Each row is followed by its class.
23 -1 2 -5 8 -2 21 -4 10 4 -5 3 -21 26 8 0 -15 -3 7 24 -23 8 18 6 -6 -12
 -17 0 6 -1 1 45 8 -29 3 34 -26 -6 4 7 12 3 11 -4 -6 -4 -> zego
23 -18 -7 -1 3 2 23 2 -3 -15 -11 17 -6 6 2 8 -15 -17 -11 14 2 -7 12 0 1
 -18 -1 -15 3 -8 5 -2 20 -32 -2 8 -30 2 -3 11 -7 -6 11 -14 11 4 -> zego
17 -4 -3 -4 4 3 31 1 26 5 -7 8 -51 55 2 -8 -8 -5 -3 12 -6 14 11 3 18 8
 -6 -15 -1 -30 -2 6 22 -20 -13 1 -54 -3 -1 4 -9 4 20 -5 8 -9 -> foson
33 -4 -4 1 5 3 18 6 14 4 -4 11 -15 44 7 4 -20 -9 -8 6 -3 9 4 -3 25 -22
 -2 0 8 -4 2 -5 36 -17 -1 15 -58 1 -12 5 -11 -7 10 -7 2 -9 -> zego
8 -18 -9 1 -11 15 61 -15 33 8 5 19 -17 24 11 -9 -7 -6 -19 2 -20 7 20 0
 27 -2 -57 -10 6 -1 9 17 35 -87 -2 25 -46 -16 -4 7 -9 8 21 -12 9 -28 -> foson
25 -1 -3 -2 15 11 37 -9 9 3 -2 12 0 26 4 -9 37 -21 -10 5 2 -5 12 11 19
 -7 -6 -7 6 -22 6 11 19 -40 -8 15 -54 -8 -1 6 -12 12 15 -6 -3 -3 -> zego
23 9 -8 -4 4 7 41 -4 5 -3 -6 6 -9 27 -5 -5 -5 -4 -7 0 -34 4 12 -7 2 6 2
 -6 -5 -5 8 12 18 -26 -9 13 -53 -5 -3 2 -11 11 14 -1 3 -12 -> zego
2 5 -5 -4 9 13 47 -4 24 10 -4 21 -21 24 -11 -9 13 -19 -38 13 -29 -7 7 10
 20 -4 9 -10 0 -24 14 32 25 -53 -6 16 -41 -28 -4 -4 -9 -2 31 -3 -4 -14 -> foson
24 -5 -7 7 -10 -3 29 -6 16 11 -2 9 -7 48 3 2 -5 -11 -1 2 -14 13 -1 6 21
 -11 -33 -8 6 -10 5 4 29 -28 9 21 -44 -2 14 9 3 -2 11 -2 11 -19 -> zego
5 -8 -5 -3 7 14 48 1 20 9 4 7 -11 27 0 -15 2 -7 -17 13 -30 -10 11 3 3 -8
 -4 -18 -11 -17 3 15 34 -36 -4 9 -42 -36 8 -1 -21 1 22 0 5 -10 -> foson
76 -54 -4 -3 12 10 107 -10 -13 18 -2 23 -19 81 15 -24 -17 -23 -11 22 -77
 7 6 0 -6 -17 -27 -17 -4 44 0 31 33 -107 0 30 -84 -30 -22 -1 12 -2 21 -1
 7 -37 -> foson
3 -11 -16 24 15 7 9 1 63 1 -1 18 -11 60 -12 9 -9 -4 -15 -7 13 -2 10 -4
 29 7 -1 -26 12 -68 5 40 61 -4 -6 10 -66 23 26 7 -26 8 33 -12 -4 3 -> foson
24 -6 -13 10 -9 -7 -15 3 38 3 -10 28 2 11 -15 23 -7 4 -8 12 59 -8 11 3
 17 -3 3 7 -4 -37 6 -9 49 -32 0 5 -9 29 17 12 -13 -10 7 -17 -9 1 -> zego
15 1 4 6 14 3 24 -15 13 8 -5 18 -16 29 -1 -7 4 -15 1 12 -19 1 -4 -3 -4
 -10 9 3 -6 -7 3 13 15 -23 -9 -4 -31 -9 -6 15 15 9 7 -3 -7 1 -> zego
45 -2 -18 8 3 14 43 -2 46 -4 9 12 -6 49 4 -1 -12 -17 -9 24 6 -1 14 1 30
 -4 -4 -2 -7 -35 -4 19 38 -6 -2 29 -62 -4 1 1 -26 5 25 -3 -10 -18 -> foson
6 -10 2 -2 1 16 0 1 -1 2 -7 -3 -5 24 2 3 -3 -10 -8 -3 2 3 -4 -2 12 -5 -9
 0 2 7 7 4 21 -20 0 14 -46 -3 -12 7 8 -2 6 -12 8 11 -> zego
10 2 -1 -1 5 5 26 4 19 16 -23 12 5 24 7 -3 1 1 -1 2 -23 3 4 0 -7 -6 -2
 -4 18 -2 -3 -6 17 -24 -3 21 -25 -29 6 2 -1 -1 10 -3 8 -17 -> zego
10 -3 2 6 -3 9 44 -1 6 0 6 9 -8 44 2 -1 -5 -2 3 -4 -5 -4 17 1 4 1 -11 -9
 -2 -21 14 15 21 -27 1 9 -27 2 -5 4 1 5 5 -6 -5 -10 -> foson
